Below is a small trained network, with its code and all its weights. Each question gives an input and a class and asks what happens when units are switched off, that is, made to give their printed mean instead of their output.

import numpy as np


def w(rows, s, z=0):
    codes = np.array(rows[::2]) - 128.0
    scale = np.full(codes.shape[1], s)
    scale[-1] = z or s
    return codes * scale


def norm(h):
    return h / np.sqrt((h * h).mean(-1, keepdims=True) + 1e-5)


def f(y):
    return y / 2 * (1 + np.tanh(0.7978845608 * (y + 0.044715 * y**3)))


def log_softmax(a):
    a = a - a.max(-1, keepdims=True)
    return a - np.log(np.exp(a).sum(-1, keepdims=True))


def net(x, mask):
    res = np.array(x, float).reshape(1, 6) / 4 @ E
    u = 0
    for l in range(3):
        y = f(norm(res) @ A[l][:, :-1].T + A[l][:, -1])
        res = res + np.where(mask[u : u + 13], y, B[l][:, -1]) @ B[l][:, :-1]
        u += 13
    return log_softmax(norm(res)[-1] @ U[:, :-1].T + U[:, -1])


A, B = {}, {}
E = w([
[119,61,167,126,64,76,103,80,149,149],'x0',
[41,152,76,79,113,158,149,153,41,110],'x1',
[165,101,181,95,113,105,180,108,103,177],'x2',
[97,64,37,101,93,101,141,178,75,255],'x3',
[107,176,74,124,106,112,174,220,100,84],'x4',
[161,171,148,25,180,116,60,200,159,122],'x5',
],0.01)
A[0] = w([
[147,124,130,73,105,143,181,138,103,73,20],'0.n0',
[130,152,126,123,88,127,130,156,133,106,15],'0.n1',
[150,145,135,148,162,161,90,89,135,1,28],'0.n2',
[146,234,80,156,127,137,210,93,177,95,117],'0.n3',
[92,177,144,44,120,88,103,220,136,145,2],'0.n4',
[156,179,135,115,158,218,73,117,166,85,18],'0.n5',
[47,142,65,127,97,163,171,108,115,176,51],'0.n6',
[178,111,139,111,109,102,144,100,127,151,56],'0.n7',
[206,65,174,175,122,104,99,112,142,172,104],'0.n8',
[183,193,141,74,122,215,55,158,93,85,145],'0.n9',
[185,94,48,186,152,112,58,167,159,134,29],'0.n10',
[118,126,123,189,89,88,140,73,137,63,23],'0.n11',
[157,140,120,159,141,138,187,181,69,112,36],'0.n12',
],0.0091,0.0042)
B[0] = w([
[146,130,87,139,144,142,125,164,157,169,134],'0.n0',
[131,88,126,118,96,125,150,158,135,107,114],'0.n1',
[12,136,246,136,163,111,79,121,139,80,207],'0.n2',
[154,160,157,131,92,163,155,150,136,57,194],'0.n3',
[117,155,81,1,90,29,133,205,148,145,214],'0.n4',
[96,153,222,118,169,148,104,163,100,161,177],'0.n5',
[100,175,135,113,126,183,123,112,70,195,222],'0.n6',
[205,120,100,111,136,123,85,101,114,96,154],'0.n7',
[185,127,149,140,95,141,133,94,180,166,253],'0.n8',
[153,139,113,126,225,74,108,153,114,121,223],'0.n9',
[88,216,91,181,121,180,137,158,240,172,162],'0.n10',
[82,106,123,123,57,126,171,126,160,84,176],'0.n11',
[210,198,129,187,87,117,160,182,60,108,163],'0.n12',
],0.0084,0.0054)
A[1] = w([
[129,92,90,123,168,116,146,54,153,47,60],'1.n0',
[114,111,181,105,127,163,182,136,165,153,121],'1.n1',
[165,120,41,208,143,131,163,152,2,75,92],'1.n2',
[205,35,154,108,145,94,115,32,166,178,73],'1.n3',
[26,161,105,147,100,109,110,80,67,165,93],'1.n4',
[139,127,156,169,56,85,114,175,121,80,96],'1.n5',
[154,135,145,90,187,126,102,121,145,57,65],'1.n6',
[93,92,98,161,81,121,107,118,57,179,43],'1.n7',
[104,77,56,130,138,160,131,95,55,189,105],'1.n8',
[108,116,90,78,140,167,133,94,91,136,76],'1.n9',
[141,76,14,27,133,45,118,159,125,112,59],'1.n10',
[79,95,56,125,50,171,120,91,75,191,44],'1.n11',
[167,24,138,127,143,72,145,64,174,168,1],'1.n12',
],0.0086,0.0046)
B[1] = w([
[92,160,133,150,104,147,92,140,105,39,128],'1.n0',
[99,118,82,82,114,104,122,87,145,120,148],'1.n1',
[241,120,187,152,171,148,192,159,81,156,190],'1.n2',
[228,119,148,73,11,161,106,93,104,128,254],'1.n3',
[129,2,106,161,163,123,174,99,179,104,196],'1.n4',
[113,140,78,152,89,171,162,109,117,131,149],'1.n5',
[49,67,121,119,195,117,108,103,99,173,159],'1.n6',
[83,104,147,134,184,222,140,92,70,128,183],'1.n7',
[47,93,132,125,159,129,123,55,58,76,215],'1.n8',
[114,110,93,163,146,81,140,125,142,151,146],'1.n9',
[95,55,51,66,79,39,135,145,116,106,224],'1.n10',
[120,107,98,154,249,154,135,56,56,134,224],'1.n11',
[219,177,162,69,133,149,82,75,152,163,197],'1.n12',
],0.008,0.0063)
A[2] = w([
[111,38,97,169,205,156,133,104,73,184,3],'2.n0',
[123,137,171,214,125,227,109,95,149,111,145],'2.n1',
[119,157,30,211,111,215,8,186,254,180,26],'2.n2',
[147,107,134,91,111,79,65,129,199,71,84],'2.n3',
[206,72,167,130,58,103,132,53,165,180,73],'2.n4',
[71,160,95,45,145,150,131,142,135,84,147],'2.n5',
[222,63,148,125,146,186,97,114,125,150,54],'2.n6',
[224,91,138,81,40,132,80,43,162,203,37],'2.n7',
[211,119,181,122,59,138,136,100,121,215,47],'2.n8',
[122,154,102,143,187,85,138,185,121,243,150],'2.n9',
[153,135,94,150,131,75,160,100,104,126,68],'2.n10',
[182,62,203,93,87,171,130,143,160,200,110],'2.n11',
[171,108,212,118,246,143,43,122,148,108,76],'2.n12',
],0.0081,0.0047)
B[2] = w([
[97,102,141,140,170,132,165,71,119,152,188],'2.n0',
[104,108,100,58,71,76,91,163,124,176,194],'2.n1',
[211,103,132,171,173,173,156,117,216,254,144],'2.n2',
[102,131,91,147,122,166,149,145,84,165,170],'2.n3',
[138,94,124,90,106,151,62,81,121,91,228],'2.n4',
[138,85,133,133,118,78,93,113,129,185,173],'2.n5',
[106,147,118,126,121,125,114,90,117,132,172],'2.n6',
[193,136,144,106,88,143,63,75,97,169,255],'2.n7',
[190,139,165,103,131,177,101,108,77,95,203],'2.n8',
[123,85,136,148,69,99,153,97,178,84,188],'2.n9',
[162,119,148,137,154,102,130,124,111,116,126],'2.n10',
[138,196,98,70,89,139,100,90,94,87,198],'2.n11',
[116,165,143,123,212,98,114,119,74,104,180],'2.n12',
],0.0094,0.0078)
U = w([
[184,127,148,92,73,141,61,53,120,132,252],'0',
[137,118,48,61,114,37,120,202,114,156,156],'1',
[75,187,193,117,249,97,73,147,129,77,81],'2',
[51,117,173,182,40,146,142,105,176,45,43],'3',
[87,66,96,152,177,149,185,69,50,156,83],'4',
[195,195,121,166,114,163,204,192,78,96,65],'5',
[160,148,110,176,145,143,140,147,223,190,88],'6',
],0.017,0.003)

Each question gives the input, the list of numbers given to net, and the class t.
The units are the neurons (one row each of A and B). Each row of codes is followed by its name. A weight is (code - 128) times the scale printed after its matrix; where a second scale follows, it is the last column's (A, B and U).
mask holds one flag per neuron, layer by layer. A switched-off neuron (its flag False) gives its mean, the last column of its row in B, instead of its output. The means were averaged over made-up inputs and are rounded, as every weight is.
A unit's drop is (log p(t) with every unit on - log p(t) with that unit switched off) / (log p(t) with every unit on - log p(t) with every unit switched off).
The circuit of an input: a set's keep is (log p(t) with only the set's units on - log p(t) with every unit switched off) / (log p(t) with every unit on - log p(t) with every unit switched off). Starting from the 12 units with the biggest drops (on a tie, the unit counted first), units are removed one at a time, each time the one whose removal leaves the highest keep (on an exact tie, the one counted first), for as long as the keep stays at least 0.8.
units of the circuit, in order: the units of the circuit, biggest drop first
k most important neurons: the k neurons with the biggest drops, biggest first
k most important neurons of layer l: the k neurons of layer l with the biggest drops, biggest first
drop when u is switched off: that unit's drop, to one decimal
input [-6,4,1,-1,2,3], class 1: units of the circuit, in order => 0.n4
input [4,-6,-5,0,3,-3], class 6: 2 most important neurons => 0.n10; 2.n2
input [-1,-5,-7,8,-7,6], class 6: units of the circuit, in order => 0.n10; 2.n2
input [-3,3,5,-3,1,6], class 1: 2 most important neurons => 0.n4; 1.n10
input [2,-5,-8,7,8,-2], class 6: units of the circuit, in order => 0.n10; 2.n2
input [-6,-6,0,5,-1,6], class 1: 3 most important neurons => 0.n4; 1.n10; 0.n9
input [-5,-7,-7,8,5,5], class 6: 2 most important neurons => 0.n10; 2.n2
input [-4,-2,-5,2,4,2], class 1: 4 most important neurons => 0.n4; 0.n9; 0.n8; 1.n10
input [-7,-4,-4,-1,5,-2], class 5: 2 most important neurons => 0.n12; 0.n3
input [-1,-4,-5,-8,7,-3], class 2: 2 most important neurons => 0.n2; 0.n5
input [-3,-1,-1,1,8,0], class 5: 2 most important neurons => 0.n12; 1.n2
input [-6,-5,5,6,1,2], class 1: 2 most important neurons => 1.n3; 1.n10
input [1,-6,-4,-8,8,-2], class 2: 3 most important neurons of layer 1 => 1.n3; 1.n6; 1.n10
input [-2,-2,-3,-4,6,-8], class 3: 2 most important neurons => 0.n2; 0.n11
input [-7,8,1,-7,1,-3], class 2: units of the circuit, in order => 0.n2
input [-4,7,-7,-2,5,3], class 1: 3 most important neurons => 0.n4; 2.n5; 1.n11
input [-7,-3,-6,7,-2,5], class 6: 2 most important neurons => 0.n10; 2.n2
input [8,-5,-7,-7,2,0], class 3: 2 most important neurons of layer 0 => 0.n11; 0.n9
input [5,3,-3,3,-2,-2], class 4: drop when 1.n6 is switched off => 0.0
input [8,-2,-8,4,1,2], class 6: drop when 0.n10 is switched off => 0.8
input [-5,-2,-3,-5,-6,-5], class 2: drop when 0.n5 is switched off => 0.1
input [-7,8,7,7,4,0], class 4: most important neuron => 0.n6
input [3,-4,-3,-8,7,-3], class 3: drop when 0.n11 is switched off => 0.3
